Here is a tiny trained network, its code and every weight. The questions are about switching its units off for an input and a class, where a switched-off unit gives its printed mean instead of its output.

import numpy as np


def w(rows, s, z=0):
    codes = np.array(rows[::2]) - 128.0
    scale = np.full(codes.shape[1], s)
    scale[-1] = z or s
    return codes * scale


def f(y):
    return y / 2 * (1 + np.tanh(0.7978845608 * (y + 0.044715 * y**3)))


def log_softmax(a):
    a = a - a.max(-1, keepdims=True)
    return a - np.log(np.exp(a).sum(-1, keepdims=True))


def net(x, mask):
    res = np.array(x, float).reshape(1, 3) / 4 @ E
    y = f(res @ A[0][:, :-1].T + A[0][:, -1])
    res = res + np.where(mask, y, B[0][:, -1]) @ B[0][:, :-1]
    return log_softmax(res[-1] @ U[:, :-1].T + U[:, -1])


A, B = {}, {}
E = w([
[130,206,18,142,105,230],'x0',
[169,241,159,114,100,84],'x1',
[110,169,144,255,30,104],'x2',
],0.0086)
A[0] = w([
[121,69,131,197,92,122,182],'N0',
[125,70,119,115,149,195,165],'N1',
[126,173,134,194,83,110,198],'N2',
[137,65,146,205,96,132,162],'N3',
[149,105,140,41,146,105,251],'N4',
[118,49,109,103,170,167,119],'N5',
[117,99,142,139,121,149,207],'N6',
[133,181,107,105,131,164,170],'N7',
[140,134,97,141,94,151,96],'N8',
[130,142,125,139,169,140,27],'N9',
[128,93,125,94,164,142,147],'N10',
[153,112,78,142,162,115,161],'N11',
[106,68,107,103,142,145,229],'N12',
[134,113,62,87,142,253,249],'N13',
[149,185,186,168,90,50,180],'N14',
[147,129,164,99,160,116,192],'N15',
[117,123,131,142,153,151,194],'N16',
[123,135,166,60,159,59,190],'N17',
[120,77,105,168,135,133,213],'N18',
[94,117,142,178,116,115,185],'N19',
],0.015,0.0029)
B[0] = w([
[107,144,115,210,108,187,186],'N0',
[102,126,117,76,123,164,191],'N1',
[159,236,171,155,101,112,224],'N2',
[109,134,91,205,109,184,186],'N3',
[139,46,182,139,163,157,213],'N4',
[158,133,136,48,109,173,207],'N5',
[119,111,125,146,129,154,149],'N6',
[204,129,71,169,234,142,178],'N7',
[139,138,159,163,160,140,156],'N8',
[122,115,104,123,130,131,125],'N9',
[115,131,190,99,104,157,180],'N10',
[109,135,131,110,135,143,146],'N11',
[148,117,114,97,131,176,191],'N12',
[43,152,108,62,250,104,247],'N13',
[169,128,92,93,8,68,244],'N14',
[136,71,149,152,154,135,172],'N15',
[104,134,146,125,128,141,143],'N16',
[145,5,175,175,149,123,210],'N17',
[110,115,116,145,130,184,166],'N18',
[103,139,121,176,92,148,171],'N19',
],0.026,0.013)
U = w([
[165,50,166,123,152,134,253],'0',
[84,148,88,136,255,57,91],'1',
[98,114,96,35,183,184,93],'2',
[179,157,105,151,51,63,127],'3',
[103,152,69,183,100,207,215],'4',
[173,172,65,106,180,115,41],'5',
[172,80,121,147,89,80,54],'6',
[177,183,111,157,148,94,68],'7',
],0.0094,0.0029)

Each question gives the input, the list of numbers given to net, and the class t.
The units are the neurons (one row each of A and B). Each row of codes is followed by its name. A weight is (code - 128) times the scale printed after its matrix; where a second scale follows, it is the last column's (A, B and U).
mask holds one flag per neuron, in row order. A switched-off neuron (its flag False) gives its mean, the last column of its row in B, instead of its output. The means were averaged over made-up inputs and are rounded, as every weight is.
A unit's drop is (log p(t) with every unit on - log p(t) with that unit switched off) / (log p(t) with every unit on - log p(t) with every unit switched off).
The circuit of an input: a set's keep is (log p(t) with only the set's units on - log p(t) with every unit switched off) / (log p(t) with every unit on - log p(t) with every unit switched off). Starting from the 12 units with the biggest drops (on a tie, the unit counted first), units are removed one at a time, each time the one whose removal leaves the highest keep (on an exact tie, the one counted first), for as long as the keep stays at least 0.8.
circuit, biggest first: the units of the circuit, biggest drop first
k most important neurons: the k neurons with the biggest drops, biggest first
drop when u is switched off: that unit's drop, to one decimal
input [6,6,2], class 7: circuit, biggest first : [N2, N7]
input [7,-2,-1], class 1: circuit, biggest first : [N13]
input [-1,-1,1], class 4: circuit, biggest first : [N13, N17]
input [-4,2,0], class 6: 2 most important neurons : [N13, N14]
input [-5,8,0], class 6: circuit, biggest first : [N17, N14]
input [-3,-2,7], class 4: 2 most important neurons : [N3, N0]
input [-8,-2,4], class 4: 2 most important neurons : [N3, N0]
input [6,-7,3], class 2: 2 most important neurons : [N13, N1]
input [6,1,-4], class 1: 2 most important neurons : [N13, N7]
input [6,4,6], class 3: 2 most important neurons : [N14, N13]
input [-1,1,0], class 6: 2 most important neurons : [N13, N2]
input [6,6,0], class 1: drop when N5 is switched off : 0.1
input [-4,-8,0], class 4: drop when N3 is switched off : 0.5
input [2,2,8], class 3: circuit, biggest first : [N14]
input [2,4,-6], class 1: drop when N5 is switched off : 0.2
